Below is a small trained network, with its code and all its weights. Each question gives an input and a class and asks what happens when units are switched off, that is, made to give their printed mean instead of their output.

import numpy as np


def w(rows, s, z=0):
    codes = np.array(rows[::2]) - 128.0
    scale = np.full(codes.shape[1], s)
    scale[-1] = z or s
    return codes * scale


def f(y):
    return y / 2 * (1 + np.tanh(0.7978845608 * (y + 0.044715 * y**3)))


def log_softmax(a):
    a = a - a.max(-1, keepdims=True)
    return a - np.log(np.exp(a).sum(-1, keepdims=True))


def net(x, mask):
    res = np.array(x, float).reshape(1, 4) / 4 @ E
    y = f(res @ A[0][:, :-1].T + A[0][:, -1])
    res = res + np.where(mask, y, B[0][:, -1]) @ B[0][:, :-1]
    return log_softmax(res[-1] @ U[:, :-1].T + U[:, -1])


A, B = {}, {}
E = w([
[112,116,16,98,123,170,53,177],'x0',
[171,80,130,123,87,161,127,110],'x1',
[206,193,159,65,10,149,149,181],'x2',
[117,106,235,31,188,154,100,141],'x3',
],0.013)
A[0] = w([
[228,177,127,89,90,89,196,184,134],'n0',
[82,88,87,209,169,114,111,41,127],'n1',
[123,115,186,152,119,99,254,64,24],'n2',
[108,119,64,68,122,141,53,166,22],'n3',
[142,97,227,56,179,143,139,129,44],'n4',
[126,123,87,150,117,175,76,170,56],'n5',
[93,39,132,183,178,106,113,84,116],'n6',
[126,144,104,177,94,122,152,121,62],'n7',
[128,150,112,199,79,112,158,84,66],'n8',
[132,155,106,121,68,141,96,194,249],'n9',
[116,136,127,184,99,109,161,129,38],'n10',
[152,202,122,108,79,146,191,168,115],'n11',
[187,196,120,98,111,130,170,194,99],'n12',
[126,139,63,162,103,137,187,147,95],'n13',
[142,147,191,162,122,112,206,101,97],'n14',
[178,148,116,229,109,103,134,144,70],'n15',
],0.011,0.0019)
B[0] = w([
[166,131,100,117,198,167,202,72,255],'n0',
[139,167,122,102,120,185,192,86,237],'n1',
[54,16,45,210,51,56,84,129,243],'n2',
[87,125,90,201,57,26,49,124,202],'n3',
[184,157,180,63,159,66,69,204,248],'n4',
[81,141,77,201,63,95,125,206,179],'n5',
[132,154,160,83,167,237,226,48,228],'n6',
[232,187,184,57,144,110,124,145,176],'n7',
[154,191,151,68,149,103,37,237,200],'n8',
[69,123,109,128,151,159,150,128,211],'n9',
[160,122,113,107,165,87,119,210,169],'n10',
[99,152,142,106,132,190,221,83,227],'n11',
[107,174,103,97,89,127,198,45,221],'n12',
[139,113,178,117,202,95,58,176,191],'n13',
[90,55,33,255,77,64,103,119,222],'n14',
[174,157,214,101,178,127,111,208,197],'n15',
],0.0084,0.015)
U = w([
[110,119,125,95,156,226,232,31,66],'0',
[48,42,38,222,90,88,71,146,254],'1',
[191,134,249,49,183,113,38,222,60],'2',
],0.012,0.0012)

Each question gives the input, the list of numbers given to net, and the class t.
The units are the neurons (one row each of A and B). Each row of codes is followed by its name. A weight is (code - 128) times the scale printed after its matrix; where a second scale follows, it is the last column's (A, B and U).
mask holds one flag per neuron, in row order. A switched-off neuron (its flag False) gives its mean, the last column of its row in B, instead of its output. The means were averaged over made-up inputs and are rounded, as every weight is.
A unit's drop is (log p(t) with every unit on - log p(t) with that unit switched off) / (log p(t) with every unit on - log p(t) with every unit switched off).
unit that matters most: the unit with the biggest drop
k most important neurons: the k neurons with the biggest drops, biggest first
drop of u: that unit's drop, to one decimal
input [7,2,4,6], class 1: unit that matters most -> n3
input [-1,1,5,-7], class 2: 3 most important neurons -> (n8, n15, n13)
input [1,0,-1,2], class 2: 2 most important neurons -> (n2, n14)
input [1,7,4,-5], class 2: 4 most important neurons -> (n8, n13, n6, n15)
input [-7,7,3,-7], class 1: 2 most important neurons -> (n2, n14)
input [-4,-7,-3,1], class 1: 3 most important neurons -> (n0, n11, n2)
input [4,-7,7,-7], class 0: 2 most important neurons -> (n11, n12)
input [5,4,-5,3], class 0: 3 most important neurons -> (n6, n2, n14)
input [4,-3,-4,-3], class 0: 2 most important neurons -> (n2, n1)
input [8,-3,-8,0], class 0: 4 most important neurons -> (n6, n1, n2, n14)
input [-3,8,-2,2], class 1: 2 most important neurons -> (n0, n11)
input [6,-7,2,-7], class 2: 2 most important neurons -> (n2, n14)
input [-7,4,6,-6], class 1: 4 most important neurons -> (n2, n14, n6, n1)
input [-5,-5,6,5], class 0: unit that matters most -> n0
input [-8,1,7,8], class 1: 3 most important neurons -> (n14, n2, n6)
input [-8,1,-3,-5], class 1: drop of n2 -> 2.7
input [7,-8,3,-8], class 2: drop of n2 -> 0.5
input [-5,0,-4,-7], class 2: drop of n8 -> 0.2
input [-5,-4,2,1], class 1: drop of n15 -> 0.0
